Here is a tiny trained network, its code and every weight. The questions are about switching its units off for an input and a class, where a switched-off unit gives its printed mean instead of its output.

import numpy as np


def w(rows, s, z=0):
    codes = np.array(rows[::2]) - 128.0
    scale = np.full(codes.shape[1], s)
    scale[-1] = z or s
    return codes * scale


def norm(h):
    return h / np.sqrt((h * h).mean(-1, keepdims=True) + 1e-5)


def f(y):
    return np.maximum(y, 0)


def log_softmax(a):
    a = a - a.max(-1, keepdims=True)
    return a - np.log(np.exp(a).sum(-1, keepdims=True))


def net(x, mask):
    res = np.array(x, float).reshape(1, 3) / 4 @ E
    u = 0
    for l in range(4):
        y = f(norm(res) @ A[l][:, :-1].T + A[l][:, -1])
        res = res + np.where(mask[u : u + 3], y, B[l][:, -1]) @ B[l][:, :-1]
        u += 3
    return log_softmax(norm(res)[-1] @ U[:, :-1].T + U[:, -1])


A, B = {}, {}
E = w([
[160,159,158,155,176,55,131,88,179,192,9],'x0',
[240,160,237,109,173,211,103,233,168,162,189],'x1',
[149,84,153,53,147,14,44,230,120,178,10],'x2',
],0.011)
A[0] = w([
[118,160,101,245,162,197,177,70,126,159,166,3],'L0N1',
[102,138,161,141,118,183,102,92,50,71,177,26],'L0N2',
[254,100,166,123,134,91,173,151,159,125,80,66],'L0N3',
],0.0084,0.0038)
B[0] = w([
[146,248,142,150,116,146,122,117,160,111,67,255],'L0N1',
[198,206,154,94,128,134,132,93,145,93,159,220],'L0N2',
[90,119,136,127,153,118,175,173,160,119,156,240],'L0N3',
],0.017,0.0056)
A[1] = w([
[120,126,133,128,141,5,150,172,120,159,29,179],'L1N1',
[185,181,155,128,173,127,167,181,146,140,113,253],'L1N2',
[183,121,193,126,195,101,87,139,165,214,105,58],'L1N3',
],0.012,0.0035)
B[1] = w([
[177,229,88,171,183,51,110,158,90,161,168,253],'L1N1',
[116,25,130,109,126,157,157,126,135,127,186,247],'L1N2',
[27,136,247,134,124,39,252,125,236,110,77,196],'L1N3',
],0.013,0.014)
A[2] = w([
[151,160,149,147,112,1,115,171,175,184,88,112],'L2N1',
[110,157,47,131,127,126,52,142,51,136,93,125],'L2N2',
[128,139,43,191,142,47,45,58,64,158,51,3],'L2N3',
],0.011,0.0041)
B[2] = w([
[79,100,106,139,193,127,137,163,43,86,152,248],'L2N1',
[155,169,116,70,81,250,83,93,113,130,103,176],'L2N2',
[189,103,96,105,54,122,86,209,136,196,133,205],'L2N3',
],0.017,0.013)
A[3] = w([
[155,188,98,166,90,193,56,106,150,115,52,254],'L3N1',
[209,128,124,2,41,201,33,66,58,133,183,246],'L3N2',
[123,89,237,23,180,139,244,46,247,90,65,20],'L3N3',
],0.0053,0.00083)
B[3] = w([
[77,126,79,132,207,117,194,136,98,140,46,188],'L3N1',
[84,74,155,154,119,25,67,60,155,130,105,254],'L3N2',
[163,114,71,171,93,179,58,103,57,180,5,220],'L3N3',
],0.013,0.0073)
U = w([
[194,62,201,88,93,142,64,96,145,97,239,39],'0',
[188,173,54,115,108,100,76,194,66,204,95,150],'1',
[53,106,160,140,253,49,165,190,96,140,141,187],'2',
[33,108,97,76,111,104,77,77,118,119,45,42],'3',
[152,240,129,192,132,194,172,66,176,99,149,253],'4',
[128,32,207,136,129,220,183,176,188,169,134,53],'5',
],0.016,0.0035)

Each question gives the input, the list of numbers given to net, and the class t.
The units are the neurons (one row each of A and B). Each row of codes is followed by its name. A weight is (code - 128) times the scale printed after its matrix; where a second scale follows, it is the last column's (A, B and U).
mask holds one flag per neuron, layer by layer. A switched-off neuron (its flag False) gives its mean, the last column of its row in B, instead of its output. The means were averaged over made-up inputs and are rounded, as every weight is.
A unit's drop is (log p(t) with every unit on - log p(t) with that unit switched off) / (log p(t) with every unit on - log p(t) with every unit switched off).
The circuit of an input: a set's keep is (log p(t) with only the set's units on - log p(t) with every unit switched off) / (log p(t) with every unit on - log p(t) with every unit switched off). Starting from all 12 units, units are removed one at a time, each time the one whose removal leaves the highest keep (on an exact tie, the one counted first), for as long as the keep stays at least 0.8.
units of the circuit, in order: the units of the circuit, biggest drop first
unit that matters most: the unit with the biggest drop
k most important neurons: the k neurons with the biggest drops, biggest first
top k neurons in layer l: the k neurons of layer l with the biggest drops, biggest first
input [-2,1,-2], class 4: 2 most important neurons -> (L0N1, L2N3)
input [-5,7,3], class 5: units of the circuit, in order -> (L1N1)
input [-8,-6,-3], class 4: 3 most important neurons -> (L0N2, L2N3, L1N2)
input [-4,8,-4], class 0: 2 most important neurons -> (L1N3, L1N1)
input [2,7,-4], class 5: 2 most important neurons -> (L1N2, L1N1)
input [-6,-5,3], class 3: 3 most important neurons -> (L1N1, L3N2, L0N1)
input [-7,-4,-1], class 4: 4 most important neurons -> (L0N2, L1N2, L2N3, L2N2)
input [0,-3,-2], class 4: 2 most important neurons -> (L1N1, L2N3)
input [-5,2,-3], class 0: units of the circuit, in order -> (L1N3, L1N1)
input [1,3,0], class 5: 3 most important neurons -> (L1N1, L1N2, L2N1)
input [-3,-2,1], class 3: 2 most important neurons -> (L1N1, L1N2)
input [-2,8,-4], class 5: 3 most important neurons -> (L1N1, L1N2, L2N2)
input [-1,-3,-1], class 3: top 2 neurons in layer 1 -> (L1N1, L1N3)
input [6,-1,-5], class 4: unit that matters most -> L0N1
input [-6,8,-5], class 0: top 2 neurons in layer 3 -> (L3N2, L3N1)
input [-3,0,-1], class 0: top 2 neurons in layer 1 -> (L1N3, L1N1)
input [-2,-3,0], class 3: top 2 neurons in layer 1 -> (L1N1, L1N2)
input [-7,0,6], class 3: top 2 neurons in layer 2 -> (L2N2, L2N3)
input [2,6,1], class 5: top 2 neurons in layer 1 -> (L1N2, L1N1)
input [-6,-2,0], class 0: unit that matters most -> L0N2
